Here is a tiny trained network, its code and every weight. The questions are about switching its units off for an input and a class, where a switched-off unit gives its printed mean instead of its output.

import numpy as np


def w(rows, s, z=0):
    codes = np.array(rows[::2]) - 128.0
    scale = np.full(codes.shape[1], s)
    scale[-1] = z or s
    return codes * scale


def norm(h):
    return h / np.sqrt((h * h).mean(-1, keepdims=True) + 1e-5)


def f(y):
    return y / 2 * (1 + np.tanh(0.7978845608 * (y + 0.044715 * y**3)))


def log_softmax(a):
    a = a - a.max(-1, keepdims=True)
    return a - np.log(np.exp(a).sum(-1, keepdims=True))


def net(x, mask):
    res = np.array(x, float).reshape(1, 8) / 4 @ E
    u = 0
    for l in range(3):
        y = f(norm(res) @ A[l][:, :-1].T + A[l][:, -1])
        res = res + np.where(mask[u : u + 3], y, B[l][:, -1]) @ B[l][:, :-1]
        u += 3
    return log_softmax(norm(res)[-1] @ U[:, :-1].T + U[:, -1])


A, B = {}, {}
E = w([
[86,254,173,46,210,187,148,155,224,96,126],'x0',
[148,200,201,165,67,140,96,141,75,19,128],'x1',
[136,46,153,82,141,111,162,64,104,41,201],'x2',
[210,115,83,111,27,115,109,82,198,134,156],'x3',
[136,93,167,150,184,126,52,206,177,72,131],'x4',
[85,119,154,86,150,238,233,28,92,176,118],'x5',
[153,178,27,142,177,216,133,153,154,164,135],'x6',
[158,49,58,163,75,85,134,180,156,82,203],'x7',
],0.0085)
A[0] = w([
[105,173,121,60,140,192,177,19,129,184,89,118],'0.n1',
[130,142,112,127,155,193,199,55,110,85,133,2],'0.n2',
[111,123,152,124,77,117,179,1,68,204,78,70],'0.n3',
],0.0089,0.0042)
B[0] = w([
[189,106,191,130,110,120,115,189,46,36,105,255],'0.n1',
[65,232,116,92,251,90,60,127,92,144,154,173],'0.n2',
[150,143,111,109,199,200,137,214,59,96,83,239],'0.n3',
],0.014,0.0075)
A[1] = w([
[43,156,189,164,143,118,118,67,116,152,8,2],'1.n1',
[84,147,120,71,255,78,44,208,170,164,82,51],'1.n2',
[154,197,143,179,126,74,73,173,192,138,56,137],'1.n3',
],0.0087,0.0058)
B[1] = w([
[138,96,124,126,76,120,94,194,187,101,138,135],'1.n1',
[139,144,151,98,168,157,199,146,29,155,142,247],'1.n2',
[127,133,153,90,123,176,204,118,1,86,138,253],'1.n3',
],0.013,0.0047)
A[2] = w([
[154,251,119,140,77,181,94,137,131,119,108,65],'2.n1',
[116,146,126,92,149,149,139,122,170,82,163,51],'2.n2',
[160,135,113,96,120,145,134,126,87,146,75,251],'2.n3',
],0.016,0.0029)
B[2] = w([
[115,188,136,110,251,208,232,70,105,179,126,181],'2.n1',
[141,158,196,181,109,40,105,170,2,48,137,145],'2.n2',
[74,33,79,78,110,144,92,141,234,81,213,251],'2.n3',
],0.011,0.012)
U = w([
[120,143,155,99,192,211,161,164,51,89,146,191],'0',
[83,175,151,156,140,118,94,100,158,184,58,3],'1',
[129,97,154,158,65,50,72,156,113,77,156,193],'2',
[110,91,77,121,137,150,134,94,200,255,143,72],'3',
],0.016,0.0048)

Each question gives the input, the list of numbers given to net, and the class t.
The units are the neurons (one row each of A and B). Each row of codes is followed by its name. A weight is (code - 128) times the scale printed after its matrix; where a second scale follows, it is the last column's (A, B and U).
mask holds one flag per neuron, layer by layer. A switched-off neuron (its flag False) gives its mean, the last column of its row in B, instead of its output. The means were averaged over made-up inputs and are rounded, as every weight is.
A unit's drop is (log p(t) with every unit on - log p(t) with that unit switched off) / (log p(t) with every unit on - log p(t) with every unit switched off).
The circuit of an input: a set's keep is (log p(t) with only the set's units on - log p(t) with every unit switched off) / (log p(t) with every unit on - log p(t) with every unit switched off). Starting from all 9 units, units are removed one at a time, each time the one whose removal leaves the highest keep (on an exact tie, the one counted first), for as long as the keep stays at least 0.8.
circuit, biggest first: the units of the circuit, biggest drop first
k most important neurons: the k neurons with the biggest drops, biggest first
top k neurons in layer l: the k neurons of layer l with the biggest drops, biggest first
drop of u: that unit's drop, to one decimal
input [-3,-5,-4,4,0,-5,5,-1], class 3: circuit, biggest first -> (0.n1)
input [8,-7,2,3,3,5,-4,8], class 2: circuit, biggest first -> (0.n3, 2.n2, 2.n1)
input [-3,-5,8,6,-7,-5,0,2], class 3: 2 most important neurons -> (0.n1, 2.n2)
input [-4,0,1,2,5,-3,7,0], class 2: circuit, biggest first -> (2.n1, 0.n3)
input [-2,2,-6,-8,2,0,-7,7], class 2: 4 most important neurons -> (2.n1, 0.n3, 0.n2, 1.n2)
input [0,0,1,8,8,0,-4,-5], class 2: 2 most important neurons -> (0.n3, 0.n2)
input [5,1,-1,-2,-1,-5,-7,8], class 2: 2 most important neurons -> (0.n3, 2.n1)
input [1,-3,6,-5,2,-7,-5,3], class 2: 4 most important neurons -> (0.n3, 0.n2, 2.n1, 1.n3)
input [-2,-3,4,7,3,-5,2,-3], class 2: top 2 neurons in layer 2 -> (2.n1, 2.n3)
input [-1,4,8,-4,1,-1,-4,-4], class 2: top 2 neurons in layer 1 -> (1.n2, 1.n3)
input [-7,-7,2,3,-4,-2,5,4], class 3: drop of 0.n1 -> 0.4
input [6,3,4,4,-4,-3,0,7], class 2: drop of 0.n3 -> 0.5
